Here is a tiny trained network, its code and every weight. The questions are about switching its units off for an input and a class, where a switched-off unit gives its printed mean instead of its output.

import numpy as np


def w(rows, s, z=0):
    codes = np.array(rows[::2]) - 128.0
    scale = np.full(codes.shape[1], s)
    scale[-1] = z or s
    return codes * scale


def norm(h):
    return h / np.sqrt((h * h).mean(-1, keepdims=True) + 1e-5)


def f(y):
    return y / 2 * (1 + np.tanh(0.7978845608 * (y + 0.044715 * y**3)))


def log_softmax(a):
    a = a - a.max(-1, keepdims=True)
    return a - np.log(np.exp(a).sum(-1, keepdims=True))


def net(x, mask):
    res = np.array(x, float).reshape(1, 6) / 4 @ E
    u = 0
    for l in range(3):
        y = f(norm(res) @ A[l][:, :-1].T + A[l][:, -1])
        res = res + np.where(mask[u : u + 13], y, B[l][:, -1]) @ B[l][:, :-1]
        u += 13
    return log_softmax(norm(res)[-1] @ U[:, :-1].T + U[:, -1])


A, B = {}, {}
E = w([
[93,94,164,85],'x0',
[51,175,111,125],'x1',
[137,153,254,134],'x2',
[122,125,132,116],'x3',
[94,88,170,64],'x4',
[100,209,207,99],'x5',
],0.0082)
A[0] = w([
[241,155,206,175,134],'0.n1',
[97,170,111,90,127],'0.n2',
[127,120,125,144,71],'0.n3',
[164,234,90,176,226],'0.n4',
[115,228,69,101,94],'0.n5',
[68,106,93,39,171],'0.n6',
[131,95,221,152,200],'0.n7',
[179,70,183,2,67],'0.n8',
[143,51,179,179,39],'0.n9',
[181,82,146,187,191],'0.n10',
[22,171,107,185,203],'0.n11',
[58,158,102,100,138],'0.n12',
[201,158,94,78,255],'0.n13',
],0.0099,0.0029)
B[0] = w([
[136,93,158,90,253],'0.n1',
[139,123,176,103,159],'0.n2',
[134,128,88,74,113],'0.n3',
[104,93,159,74,244],'0.n4',
[184,122,150,124,187],'0.n5',
[162,199,69,181,216],'0.n6',
[142,151,172,153,243],'0.n7',
[150,100,126,123,244],'0.n8',
[188,104,62,49,155],'0.n9',
[109,82,175,77,200],'0.n10',
[155,161,141,71,226],'0.n11',
[254,108,127,184,183],'0.n12',
[66,126,187,151,202],'0.n13',
],0.0073,0.0046)
A[1] = w([
[130,106,177,117,123],'1.n1',
[117,99,118,85,123],'1.n2',
[116,45,114,89,3],'1.n3',
[116,115,177,162,248],'1.n4',
[154,136,156,167,195],'1.n5',
[116,113,78,190,240],'1.n6',
[95,86,119,130,148],'1.n7',
[212,118,5,105,82],'1.n8',
[127,90,101,63,110],'1.n9',
[107,42,117,144,70],'1.n10',
[128,153,167,125,240],'1.n11',
[38,198,113,52,241],'1.n12',
[133,118,144,84,125],'1.n13',
],0.013,0.0015)
B[1] = w([
[139,125,122,74,199],'1.n1',
[200,208,132,225,149],'1.n2',
[196,76,116,72,186],'1.n3',
[127,140,121,46,179],'1.n4',
[14,26,146,47,157],'1.n5',
[27,96,188,31,163],'1.n6',
[39,229,76,196,139],'1.n7',
[99,184,214,192,255],'1.n8',
[3,98,121,103,166],'1.n9',
[124,62,164,59,176],'1.n10',
[133,115,160,42,195],'1.n11',
[231,154,54,113,170],'1.n12',
[130,185,151,142,171],'1.n13',
],0.0048,0.0069)
A[2] = w([
[141,9,135,153,168],'2.n1',
[167,100,176,112,64],'2.n2',
[148,65,147,2,177],'2.n3',
[223,27,136,178,47],'2.n4',
[102,49,27,152,175],'2.n5',
[149,33,120,173,102],'2.n6',
[157,216,101,169,119],'2.n7',
[170,169,213,96,88],'2.n8',
[8,128,164,98,129],'2.n9',
[193,200,149,148,139],'2.n10',
[100,114,130,44,189],'2.n11',
[106,133,250,153,213],'2.n12',
[69,83,9,191,250],'2.n13',
],0.0082,0.0021)
B[2] = w([
[95,89,185,152,168],'2.n1',
[69,187,159,150,163],'2.n2',
[92,98,3,180,254],'2.n3',
[141,189,186,120,141],'2.n4',
[59,159,179,111,143],'2.n5',
[167,159,230,146,138],'2.n6',
[168,136,89,88,147],'2.n7',
[78,103,142,205,213],'2.n8',
[117,159,61,172,167],'2.n9',
[138,119,58,147,164],'2.n10',
[174,125,112,170,186],'2.n11',
[89,119,24,144,217],'2.n12',
[75,215,204,58,152],'2.n13',
],0.0074,0.0081)
U = w([
[39,104,209,117,251],'0',
[80,103,56,157,139],'1',
[43,252,138,105,32],'2',
[209,164,120,111,74],'3',
[172,46,202,102,81],'4',
],0.013,0.0022)

Each question gives the input, the list of numbers given to net, and the class t.
The units are the neurons (one row each of A and B). Each row of codes is followed by its name. A weight is (code - 128) times the scale printed after its matrix; where a second scale follows, it is the last column's (A, B and U).
mask holds one flag per neuron, layer by layer. A switched-off neuron (its flag False) gives its mean, the last column of its row in B, instead of its output. The means were averaged over made-up inputs and are rounded, as every weight is.
A unit's drop is (log p(t) with every unit on - log p(t) with that unit switched off) / (log p(t) with every unit on - log p(t) with every unit switched off).
unit that matters most: the unit with the biggest drop
k most important neurons: the k neurons with the biggest drops, biggest first
k most important neurons of layer l: the k neurons of layer l with the biggest drops, biggest first
input [-4,4,-5,7,-7,-5], class 2: most important neuron	(2.n13)
input [6,3,-5,-4,3,-1], class 2: 2 most important neurons	(2.n3 0.n6)
input [8,-8,-3,4,-3,-3], class 0: 2 most important neurons of layer 1	(1.n9 1.n7)
input [-6,-2,3,-2,-6,-8], class 4: 2 most important neurons of layer 0	(0.n10 0.n6)
input [-6,-1,5,7,-6,5], class 0: 3 most important neurons of layer 0	(0.n1 0.n6 0.n4)
input [1,7,5,2,4,-1], class 1: 2 most important neurons	(1.n8 0.n12)
input [1,6,-1,1,7,8], class 3: 2 most important neurons of layer 1	(1.n12 1.n8)
input [-5,5,8,-1,2,-2], class 1: 3 most important neurons	(2.n12 1.n8 2.n13)
input [-1,-8,-7,-1,7,6], class 1: 2 most important neurons	(2.n12 0.n8)
input [3,-7,-3,3,-1,4], class 1: 4 most important neurons	(2.n3 0.n12 0.n13 0.n5)
input [1,3,-1,8,3,2], class 3: 2 most important neurons of layer 2	(2.n3 2.n7)
input [-1,2,-1,6,-7,3], class 3: 2 most important neurons	(0.n11 1.n12)
input [6,8,-1,0,7,5], class 3: 2 most important neurons	(1.n12 0.n6)
input [-4,-3,0,2,-8,7], class 1: unit that matters most	1.n8
input [7,-3,0,2,-1,8], class 1: 2 most important neurons	(2.n12 1.n8)
input [-7,1,-1,2,-1,-5], class 2: 2 most important neurons of layer 2	(2.n9 2.n13)
input [0,4,5,6,7,-8], class 1: 2 most important neurons of layer 1	(1.n10 1.n9)
input [-7,1,-1,8,-4,8], class 3: 2 most important neurons	(1.n12 1.n8)
input [-6,-8,0,-7,3,-4], class 0: 2 most important neurons	(2.n1 1.n9)
input [-5,6,-2,-5,-6,5], class 3: most important neuron of layer 1	(1.n12)
input [-5,2,6,-8,-5,-1], class 1: 3 most important neurons of layer 2	(2.n3 2.n12 2.n13)
input [-8,-5,2,-8,-8,-2], class 4: 3 most important neurons	(0.n1 0.n10 0.n4)
input [4,6,-4,2,6,-8], class 2: 2 most important neurons	(0.n6 2.n13)
input [6,8,-6,6,-7,-2], class 2: 2 most important neurons of layer 2	(2.n3 2.n13)
input [-7,-1,3,4,-1,-5], class 4: 2 most important neurons of layer 1	(1.n3 1.n8)
input [-8,-2,-5,8,4,-1], class 0: 3 most important neurons of layer 0	(0.n11 0.n13 0.n9)
